Moves between nodes:
Zep fu Per
Zep ve Rit
Rop fu Saf
Rop ve Dol
Lak fu Fis
Lak ve Dif
Loz fu Lok
Loz ve Loz
Zov fu Vol
Zov ve Bok
Tul fu Vob
Tul ve Per
Duv fu Vos
Duv ve Gog
Fim fu Rop
Fim ve Ril
Res fu Med
Res ve Tup
Nol fu Ket
Nol ve Naz
Naz fu Pes
Naz ve Zov
Bep fu Tis
Bep ve Zod
Pag fu Sol
Pag ve Fis
Vav fu Vub
Vav ve Vub
Dol fu Med
Dol ve Fis
Dur fu Tob
Dur ve Zov
Tur fu Zer
Tur ve Fis
Fet fu Tos
Fet ve Bep
Pif fu Pes
Pif ve Gim
Vev fu Res
Vev ve Mun
Fop fu Fut
Fop ve Nof
Vol fu Ket
Vol ve Loz
Mun fu Tup
Mun ve Tum
Lok fu Zan
Lok ve Pes
Sut fu Zep
Sut ve Gog
Tof fu Sil
Tof ve Zin
Led fu Zal
Led ve Tur
Tis fu Vir
Tis ve Vob
Kek fu Zos
Kek ve Tul
Fer fu Gez
Fer ve Lok
Let fu Rul
Let ve Nen
Nik fu Nen
Nik ve Bip
Fis fu Kiv
Fis ve Fim
Gak fu Nep
Gak ve Rik
Zal fu Bam
Zal ve Sut
Zan fu Zur
Zan ve Fer
Zur fu Gir
Zur ve Nik
Ket fu Vub
Ket ve Bip
Rik fu Vob
Rik ve Led
Bip fu Dut
Bip ve Dur
Soz fu Nov
Soz ve Lil
Nud fu Bur
Nud ve Led
Per fu Veg
Per ve Pag
Rul fu Tus
Rul ve Vob
Ril fu Tof
Ril ve Saf
Kav fu Zod
Kav ve Nep
Lil fu Ril
Lil ve Rop
Kiv fu Mun
Kiv ve Dus
Ziz fu Fet
Ziz ve Tob
Zer fu Dol
Zer ve Fop
Sol fu Gog
Sol ve Nud
Dut fu Vob
Dut ve Dur
Vif fu Zan
Vif ve Veb
Dif fu Fim
Dif ve Veg
Lum fu Nof
Lum ve Vav
Vok fu Zer
Vok ve Bik
Rit fu Pag
Rit ve Nud
Pem fu Bep
Pem ve Gog
Nul fu Vok
Nul ve Sil
Nof fu Rof
Nof ve Zan
Gez fu Veb
Gez ve Pif
Tup fu Tur
Tup ve Nov
Nen fu Vol
Nen ve Dut
Gog fu Zep
Gog ve Bur
Vot fu Nof
Vot ve Nov
Nem fu Tul
Nem ve Vos
Saf fu Zin
Saf ve Med
Vis fu Pem
Vis ve Zos
Zod fu Vob
Zod ve Nem
Pes fu Gim
Pes ve Vug
Kap fu Tur
Kap ve Res
Sil fu Tus
Sil ve Gir
Vob fu Vis
Vob ve Kek
Zin fu Vot
Zin ve Soz
Tos fu Bok
Tos ve Tis
Vir fu Zov
Vir ve Vis
Tum fu Lak
Tum ve Veg
Bok fu Dur
Bok ve Vug
Nov fu Rop
Nov ve Zer
Dus fu Tum
Dus ve Tof
Vub fu Let
Vub ve Nik
Tus fu Vav
Tus ve Ket
Rof fu Sil
Rof ve Nof
Bam fu Kap
Bam ve Vev
Med fu Zin
Med ve Vif
Gir fu Nen
Gir ve Veb
Tob fu Kod
Tob ve Fet
Fut fu Nul
Fut ve Vav
Zos fu Duv
Zos ve Gak
Mer fu Vif
Mer ve Vug
Kod fu Bip
Kod ve Tos
Veb fu Vol
Veb ve Loz
Vos fu Tul
Vos ve Zep
Nep fu Nem
Nep ve Duv
Gim fu Lum
Gim ve Fut
Veg fu Dif
Veg ve Tof
Bur fu Rit
Bur ve Zal
Bik fu Let
Bik ve Nol
Vug fu Gir
Vug ve Lum
Bov fu Nik
Bov ve Kod

In the rows, zero is written as 460.

The rows follow the links: the fewer symbols apart two nodes are, the more alike their rows tend to be.

Node, then a row for it; each showing differs a little:
Dut: 585,367,768,521,497,335,489,545,218,314,612,354,509,715,584,376,534,403,651,162,348,406,592,642,696,497,487,632,574,403,481,363,404,513,411,145,355,276,330,357,523,469
Nen: 631,479,610,420,572,262,430,624,227,191,604,380,439,765,577,377,564,506,594,178,198,618,582,605,654,652,456,714,525,411,420,516,308,515,484,235,326,434,485,306,573,514
Tob: 356,257,748,599,461,528,597,428,471,543,647,345,588,464,626,390,521,455,595,219,764,223,499,614,489,306,509,526,396,519,513,94,527,510,527,393,415,153,190,437,531,409
Lum: 488,464,165,532,541,536,356,435,728,418,533,285,463,537,493,285,557,644,471,427,578,634,300,222,34,486,470,510,345,538,305,385,367,209,536,627,637,415,509,416,347,643
Nof: 304,524,184,488,537,511,417,562,739,301,548,361,652,360,584,323,610,695,259,454,514,521,315,353,253,497,592,437,392,544,315,359,388,297,611,764,709,359,538,428,349,619
Let: 727,531,523,465,530,259,243,610,286,204,536,485,503,844,502,326,528,422,566,344,235,703,510,369,517,643,480,548,512,396,449,560,436,401,418,63,355,390,477,399,463,540
Zer: 249,516,264,613,429,515,441,664,707,329,345,657,670,475,505,350,424,289,195,712,539,546,353,121,377,352,572,282,306,474,639,360,589,413,561,447,413,442,329,628,444,637
Bip: 526,421,761,499,517,321,501,552,271,338,730,353,502,707,606,398,555,467,581,123,452,450,554,636,654,535,517,630,475,410,472,273,415,542,482,190,315,221,289,347,599,468
Led: 492,754,284,412,547,481,524,470,488,496,141,778,474,356,325,743,384,488,271,645,497,505,443,519,435,496,422,604,314,612,807,652,699,466,477,402,587,439,388,426,311,354
Nul: 518,553,194,543,511,448,145,521,707,377,522,397,638,597,546,252,548,492,401,552,570,650,354,77,139,481,526,358,363,478,338,392,471,228,548,429,568,340,518,444,385,616
Vol: 636,373,508,351,483,328,594,575,269,277,505,341,202,732,431,377,447,509,716,280,182,668,528,625,581,631,366,709,458,425,454,587,319,514,351,325,303,631,504,427,560,595
Per: 594,679,530,159,452,460,205,192,232,668,443,504,344,293,298,661,458,528,395,534,592,387,466,503,413,583,325,351,599,381,183,611,531,572,459,521,463,496,707,388,400,237
Lak: 403,476,664,296,416,344,107,232,284,792,586,381,294,325,431,570,386,365,407,462,456,365,538,277,401,532,382,224,586,310,239,468,379,585,553,580,218,589,456,414,552,298
Vot: 106,509,325,505,436,553,623,699,693,199,504,555,732,398,513,350,557,428,164,664,554,470,319,409,556,383,651,289,381,450,375,293,468,499,590,624,483,418,524,608,500,655
Res: 223,491,375,659,471,434,586,604,556,513,306,626,449,349,488,547,335,353,157,519,176,446,515,361,569,384,540,453,345,536,908,466,483,472,638,566,388,544,120,448,486,458
Zal: 513,748,336,353,543,525,532,435,483,476,154,769,413,348,325,795,374,560,249,594,514,541,438,551,429,494,406,653,263,599,782,578,671,508,580,428,577,414,369,403,313,332
Vif: 348,406,283,359,489,467,880,631,561,225,465,349,330,463,437,409,494,657,408,431,198,621,418,623,549,551,485,659,367,505,449,530,235,499,499,751,492,704,533,502,500,708
Zod: 550,315,536,736,300,594,472,308,390,484,386,476,629,247,488,397,516,318,579,478,348,117,523,628,595,292,522,354,686,427,531,518,426,255,246,423,726,329,582,486,297,257

Each walk starts at a row. The symbols on each line, taken left to right, move it on to the next node.
Answer with the node's row; about right is enough.
new walk
568,545,272,577,452,378,206,589,673,307,400,570,611,706,509,288,433,341,453,604,537,668,421,43,257,440,506,352,337,433,510,452,557,276,444,240,415,418,428,544,431,633
ve ve ve ve fu fu ve fu fu	715,341,615,728,329,506,429,385,295,404,425,520,591,409,492,358,461,273,651,461,267,184,553,600,630,317,455,409,673,397,555,550,444,266,220,233,658,320,616,458,324,270
ve ve ve fu ve fu	453,617,294,419,594,377,162,562,578,301,696,289,614,513,609,310,643,637,303,380,413,601,376,276,290,618,590,333,489,405,150,372,331,306,605,589,502,368,612,357,420,555
new walk
200,411,627,303,298,449,536,579,432,359,500,537,527,459,393,426,447,273,310,646,540,395,419,409,725,455,547,156,532,309,218,376,513,751,490,457,157,576,629,672,633,563
fu ve fu ve fu ve	137,489,472,424,339,455,595,679,556,392,400,635,544,461,392,442,382,218,233,748,492,445,429,295,677,361,563,197,407,351,518,381,561,672,498,480,195,596,371,707,569,616
ve ve ve fu fu fu ve fu	667,585,493,471,571,234,199,593,328,178,636,428,560,819,574,330,579,504,513,265,294,685,508,374,432,661,491,592,513,407,366,502,394,404,546,171,415,304,484,306,444,575
new walk
698,475,460,492,476,308,208,581,427,287,446,527,475,861,433,291,386,302,612,525,386,707,502,183,390,530,440,457,417,381,513,537,515,360,357,66,296,477,406,498,461,637
fu ve fu ve fu	501,341,227,362,513,469,729,472,567,403,443,255,232,487,442,386,444,673,614,409,297,680,402,599,316,568,382,689,381,545,375,606,218,443,392,731,530,748,612,470,427,638
ve fu ve fu ve ve ve	520,385,325,318,513,393,750,555,405,308,456,294,197,581,441,408,453,643,608,359,169,682,497,676,483,612,390,756,461,483,395,653,238,471,443,616,429,761,552,467,525,629
new walk
307,568,612,296,429,363,195,317,354,790,466,497,310,337,383,625,354,294,268,570,495,411,513,237,460,516,403,199,518,340,357,490,517,701,565,576,154,623,429,480,596,325
fu fu ve ve fu ve fu fu fu	181,449,551,380,321,478,627,673,492,306,436,632,606,463,379,427,448,252,293,695,533,423,412,404,733,370,557,214,476,343,368,381,570,697,457,429,212,550,503,726,613,597
ve fu ve ve fu ve	547,368,391,302,493,404,759,519,367,357,449,345,170,582,408,430,408,608,636,351,158,667,510,667,497,605,384,711,429,491,426,668,197,490,389,565,400,729,576,467,504,614
new walk
434,509,662,284,435,350,119,243,280,788,614,345,314,366,413,539,438,426,389,469,503,377,546,319,437,558,375,243,637,305,177,461,402,608,488,587,295,602,547,389,577,314
fu fu ve ve ve fu ve ve	209,408,556,376,316,479,643,668,494,287,462,592,601,475,384,396,457,254,319,707,567,446,407,450,765,382,566,193,441,319,338,360,559,704,414,399,247,532,531,706,602,601
ve fu ve ve fu	385,433,219,392,522,485,730,582,596,317,529,259,365,436,492,417,546,768,417,332,272,613,402,612,365,579,484,693,429,530,328,527,215,394,526,820,620,645,601,411,466,637
new walk
610,418,432,665,342,551,477,360,376,399,323,559,619,228,422,450,507,389,457,530,246,190,540,613,545,384,499,385,694,461,486,674,390,268,243,469,782,439,746,427,237,263
ve ve ve ve ve fu	652,738,399,157,507,532,397,296,387,501,296,635,406,339,277,791,469,640,367,601,670,482,370,661,435,597,364,531,455,518,387,676,639,557,436,448,629,415,691,365,301,256
ve fu ve fu ve ve ve	87,443,481,395,325,501,655,720,563,247,498,582,623,467,451,414,499,301,246,680,507,430,379,464,739,379,586,210,449,373,373,315,482,664,512,529,285,534,497,663,600,646
new walk
308,508,597,437,434,309,139,276,342,855,535,390,300,279,492,576,346,353,299,453,314,337,550,226,417,486,410,274,544,361,449,489,391,576,632,614,224,584,312,381,550,307
fu fu ve ve ve ve ve ve	470,373,197,355,506,518,723,482,562,377,445,255,212,479,422,417,472,738,542,370,276,652,414,562,293,550,418,708,362,511,363,571,218,429,481,794,565,724,593,458,471,601
fu fu ve fu fu ve ve ve fu	549,379,138,536,502,545,395,386,750,517,447,279,382,512,443,307,443,600,622,541,591,628,316,205,26,421,404,480,312,533,353,479,417,176,440,631,572,550,492,521,360,630
new walk
277,450,675,213,334,405,341,436,328,573,564,479,444,423,370,499,398,306,370,611,548,378,461,290,614,477,451,169,541,272,180,407,501,730,510,485,125,599,534,624,641,471
fu fu fu fu ve ve ve fu	522,510,154,551,524,487,210,473,745,422,512,358,597,549,536,288,539,581,456,539,587,627,334,109,85,464,505,421,347,513,330,402,479,159,506,534,616,377,488,475,369,615
fu fu ve fu ve ve ve	486,215,783,539,484,445,570,491,388,497,665,314,449,662,571,377,528,406,750,194,629,351,508,623,565,340,425,599,445,473,483,199,510,490,465,207,341,245,211,443,600,452
